Below are the code and all the weights of a small trained network. Each question names an input and a class and asks about switching units off, where a switched-off unit gives its printed mean instead of its output.

import numpy as np


def w(rows, s, z=0):
    codes = np.array(rows[::2]) - 128.0
    scale = np.full(codes.shape[1], s)
    scale[-1] = z or s
    return codes * scale


def f(y):
    return y / 2 * (1 + np.tanh(0.7978845608 * (y + 0.044715 * y**3)))


def log_softmax(a):
    a = a - a.max(-1, keepdims=True)
    return a - np.log(np.exp(a).sum(-1, keepdims=True))


def net(x, mask):
    res = np.array(x, float).reshape(1, 3) / 4 @ E
    y = f(res @ A[0][:, :-1].T + A[0][:, -1])
    res = res + np.where(mask, y, B[0][:, -1]) @ B[0][:, :-1]
    return log_softmax(res[-1] @ U[:, :-1].T + U[:, -1])


A, B = {}, {}
E = w([
[84,119,147,121,113,115,103,64,98,162,253],'x0',
[128,157,105,231,37,111,163,142,160,169,137],'x1',
[188,78,180,135,152,48,179,128,150,153,138],'x2',
],0.015)
A[0] = w([
[138,60,189,109,165,67,96,73,116,174,183,131],'n1',
[166,54,208,142,120,30,166,61,126,182,228,77],'n2',
[248,44,180,138,179,38,184,150,174,139,82,176],'n3',
[71,96,165,80,140,129,88,36,85,150,218,140],'n4',
[199,49,185,184,111,25,199,118,145,192,175,104],'n5',
[114,64,189,33,199,142,88,65,51,122,180,174],'n6',
[146,178,90,208,70,153,170,179,176,161,90,153],'n7',
[38,178,68,124,95,191,80,78,87,142,191,152],'n8',
[81,155,144,168,70,108,120,59,121,209,253,102],'n9',
[116,171,107,252,26,85,174,136,184,219,182,139],'n10',
[147,202,80,229,35,125,166,185,183,160,83,160],'n11',
[107,132,111,79,156,189,94,112,93,96,136,154],'n12',
[173,98,119,35,239,164,121,169,114,44,36,248],'n13',
[85,176,109,82,160,212,89,153,96,42,85,255],'n14',
[78,205,62,113,128,245,85,167,108,87,82,250],'n15',
],0.0065,0.0051)
B[0] = w([
[128,97,162,108,164,122,161,94,169,96,146,196],'n1',
[111,28,185,170,132,178,168,84,189,109,129,213],'n2',
[190,144,230,102,181,93,171,214,84,207,108,233],'n3',
[64,142,109,87,153,70,150,75,82,76,209,224],'n4',
[125,76,223,170,98,151,169,134,156,137,82,215],'n5',
[115,132,156,64,175,84,161,109,132,60,148,232],'n6',
[168,167,79,239,93,68,133,116,91,80,100,206],'n7',
[54,182,73,108,94,129,58,159,59,151,199,222],'n8',
[62,95,110,140,94,217,78,121,155,194,167,223],'n9',
[109,102,144,244,2,172,104,145,125,165,97,242],'n10',
[176,164,86,253,92,78,144,114,97,81,120,231],'n11',
[80,149,175,105,99,125,115,89,139,122,125,181],'n12',
[165,102,184,101,134,185,63,126,188,191,63,255],'n13',
[102,144,165,120,76,151,49,79,165,113,78,227],'n14',
[112,127,115,147,69,151,59,32,156,104,93,238],'n15',
],0.008,0.014)
U = w([
[112,82,161,139,84,211,95,85,226,165,84,230],'0',
[200,133,151,45,221,116,120,230,138,224,87,166],'1',
[74,194,105,58,143,87,98,95,65,80,183,167],'2',
[126,72,142,100,216,76,198,100,149,80,190,40],'3',
[164,178,27,166,106,61,112,87,111,3,93,142],'4',
[169,147,146,164,116,24,193,233,54,143,99,5],'5',
[95,148,47,147,91,158,84,160,57,233,202,13],'6',
],0.0076,0.002)

Each question gives the input, the list of numbers given to net, and the class t.
The units are the neurons (one row each of A and B). Each row of codes is followed by its name. A weight is (code - 128) times the scale printed after its matrix; where a second scale follows, it is the last column's (A, B and U).
mask holds one flag per neuron, in row order. A switched-off neuron (its flag False) gives its mean, the last column of its row in B, instead of its output. The means were averaged over made-up inputs and are rounded, as every weight is.
A unit's drop is (log p(t) with every unit on - log p(t) with that unit switched off) / (log p(t) with every unit on - log p(t) with every unit switched off).
The circuit of an input: a set's keep is (log p(t) with only the set's units on - log p(t) with every unit switched off) / (log p(t) with every unit on - log p(t) with every unit switched off). Starting from the 12 units with the biggest drops (on a tie, the unit counted first), units are removed one at a time, each time the one whose removal leaves the highest keep (on an exact tie, the one counted first), for as long as the keep stays at least 0.8.
circuit, biggest first: the units of the circuit, biggest drop first
k most important neurons: the k neurons with the biggest drops, biggest first
drop when u is switched off: that unit's drop, to one decimal
input [8,-5,0], class 2: circuit, biggest first -> (n4)
input [-6,-6,1], class 1: circuit, biggest first -> (n3, n10)
input [0,4,1], class 5: circuit, biggest first -> (n15, n13)
input [4,4,0], class 6: circuit, biggest first -> (n13, n14)
input [3,0,-4], class 2: circuit, biggest first -> (n10, n13)
input [-6,-3,1], class 1: 2 most important neurons -> (n3, n10)
input [0,-6,6], class 1: 2 most important neurons -> (n3, n13)
input [1,7,-1], class 6: 2 most important neurons -> (n10, n9)
input [1,-1,8], class 3: 3 most important neurons -> (n2, n13, n1)
input [8,6,0], class 6: drop when n13 is switched off -> 0.6
input [-6,8,-1], class 4: drop when n14 is switched off -> 0.0
input [0,3,-2], class 4: drop when n3 is switched off -> 0.1
